Below is a small trained network, with its code and all its weights. Each question gives an input and a class and asks what happens when units are switched off, that is, made to give their printed mean instead of their output.

import numpy as np


def w(rows, s, z=0):
    codes = np.array(rows[::2]) - 128.0
    scale = np.full(codes.shape[1], s)
    scale[-1] = z or s
    return codes * scale


def f(y):
    return y / 2 * (1 + np.tanh(0.7978845608 * (y + 0.044715 * y**3)))


def log_softmax(a):
    a = a - a.max(-1, keepdims=True)
    return a - np.log(np.exp(a).sum(-1, keepdims=True))


def net(x, mask):
    res = np.array(x, float).reshape(1, 5) / 4 @ E
    y = f(res @ A[0][:, :-1].T + A[0][:, -1])
    res = res + np.where(mask, y, B[0][:, -1]) @ B[0][:, :-1]
    return log_softmax(res[-1] @ U[:, :-1].T + U[:, -1])


A, B = {}, {}
E = w([
[199,135,130,106,87,114,18,120,57,196],'x0',
[89,103,82,135,155,184,35,65,85,9],'x1',
[87,151,168,62,127,91,11,160,175,95],'x2',
[132,127,130,109,133,116,128,129,116,115],'x3',
[62,116,193,158,144,2,150,89,82,155],'x4',
],0.0083)
A[0] = w([
[97,190,186,53,191,85,69,184,136,140,253],'N0',
[187,165,125,137,162,95,146,192,169,130,11],'N1',
[152,97,137,133,123,172,72,103,98,188,70],'N2',
[37,151,112,163,181,147,194,153,180,47,22],'N3',
[147,171,59,146,230,158,77,107,121,58,101],'N4',
[176,134,107,131,143,89,88,65,80,161,75],'N5',
[144,76,49,165,124,137,166,141,76,151,73],'N6',
[168,172,122,103,97,241,129,172,141,113,88],'N7',
[196,82,139,153,121,97,179,90,89,118,108],'N8',
[130,150,148,236,165,102,92,89,85,47,69],'N9',
[143,109,166,65,111,120,193,156,105,158,35],'N10',
[156,127,75,183,255,102,80,75,126,115,67],'N11',
[130,120,96,180,184,114,131,174,156,104,3],'N12',
],0.01,0.0055)
B[0] = w([
[123,84,110,185,25,137,173,86,161,70,254],'N0',
[147,141,171,1,36,101,110,156,137,165,141],'N1',
[177,71,88,178,162,118,114,249,105,61,168],'N2',
[152,100,30,82,188,18,61,233,64,83,224],'N3',
[127,165,197,119,69,98,134,130,193,255,242],'N4',
[152,21,98,172,126,176,117,164,75,106,175],'N5',
[204,207,162,104,45,116,45,104,216,73,186],'N6',
[59,169,185,206,165,135,220,75,49,92,224],'N7',
[135,181,119,156,158,82,128,57,221,53,186],'N8',
[130,188,171,86,100,101,183,130,135,186,189],'N9',
[102,82,155,76,98,161,140,181,112,184,159],'N10',
[132,190,182,79,83,64,138,152,135,232,170],'N11',
[146,136,146,93,103,150,55,147,116,126,125],'N12',
],0.0096,0.0087)
U = w([
[134,112,156,60,112,144,161,145,153,251,42],'0',
[157,86,87,129,167,120,64,202,71,114,2],'1',
[115,133,131,150,147,107,144,90,136,144,236],'2',
[143,156,142,109,129,133,70,52,223,66,15],'3',
[80,113,183,157,192,107,182,53,55,145,183],'4',
],0.012,0.0058)

Each question gives the input, the list of numbers given to net, and the class t.
The units are the neurons (one row each of A and B). Each row of codes is followed by its name. A weight is (code - 128) times the scale printed after its matrix; where a second scale follows, it is the last column's (A, B and U).
mask holds one flag per neuron, in row order. A switched-off neuron (its flag False) gives its mean, the last column of its row in B, instead of its output. The means were averaged over made-up inputs and are rounded, as every weight is.
A unit's drop is (log p(t) with every unit on - log p(t) with that unit switched off) / (log p(t) with every unit on - log p(t) with every unit switched off).
The circuit of an input: a set's keep is (log p(t) with only the set's units on - log p(t) with every unit switched off) / (log p(t) with every unit on - log p(t) with every unit switched off). Starting from the 12 units with the biggest drops (on a tie, the unit counted first), units are removed one at a time, each time the one whose removal leaves the highest keep (on an exact tie, the one counted first), for as long as the keep stays at least 0.8.
units of the circuit, in order: the units of the circuit, biggest drop first
unit that matters most: the unit with the biggest drop
k most important neurons: the k neurons with the biggest drops, biggest first
drop when u is switched off: that unit's drop, to one decimal
input [3,7,6,-3,6], class 0: units of the circuit, in order => N9, N11
input [-3,7,6,7,1], class 0: units of the circuit, in order => N4, N9
input [5,5,-6,2,-2], class 3: units of the circuit, in order => N6
input [8,8,-4,3,5], class 0: units of the circuit, in order => N9, N11
input [-8,8,-7,-8,-8], class 0: 2 most important neurons => N4, N11
input [-5,-6,-7,-1,7], class 3: 3 most important neurons => N8, N6, N7
input [-5,1,-7,-2,3], class 3: units of the circuit, in order => N6, N8
input [-5,6,0,-1,6], class 0: units of the circuit, in order => N9, N7, N11
input [5,-3,-7,-2,3], class 3: units of the circuit, in order => N8, N6
input [3,-3,-7,6,0], class 3: units of the circuit, in order => N6, N8
input [-3,-7,-6,-1,7], class 0: 2 most important neurons => N10, N7
input [0,5,3,-3,5], class 0: 2 most important neurons => N7, N9
input [-6,-7,-8,8,-8], class 2: 2 most important neurons => N7, N4
input [2,2,-2,-1,-7], class 4: unit that matters most => N7
input [-6,2,5,7,-8], class 4: 2 most important neurons => N7, N6
input [-4,1,6,6,-6], class 2: 3 most important neurons => N7, N6, N8
input [5,-5,-5,-7,-2], class 2: 4 most important neurons => N3, N4, N8, N11
input [8,-6,6,6,0], class 1: 3 most important neurons => N4, N2, N5
input [-6,-2,-4,0,4], class 1: 2 most important neurons => N3, N7
input [-1,-4,8,-4,-1], class 3: units of the circuit, in order => N0
input [2,-5,8,1,-5], class 3: 2 most important neurons => N0, N4
input [7,-3,4,-7,-3], class 1: 2 most important neurons => N2, N4
input [1,-2,-7,6,3], class 3: 3 most important neurons => N6, N8, N7
input [8,3,8,-5,7], class 1: 2 most important neurons => N5, N2
input [-7,-5,3,-3,-8], class 4: drop when N3 is switched off => -0.2
input [-1,8,-2,6,-7], class 0: drop when N11 is switched off => 0.1
input [0,3,-8,-1,0], class 3: drop when N6 is switched off => 0.2
input [-4,8,-4,5,6], class 0: drop when N9 is switched off => 0.2
input [7,-1,4,1,-4], class 1: units of the circuit, in order => N2
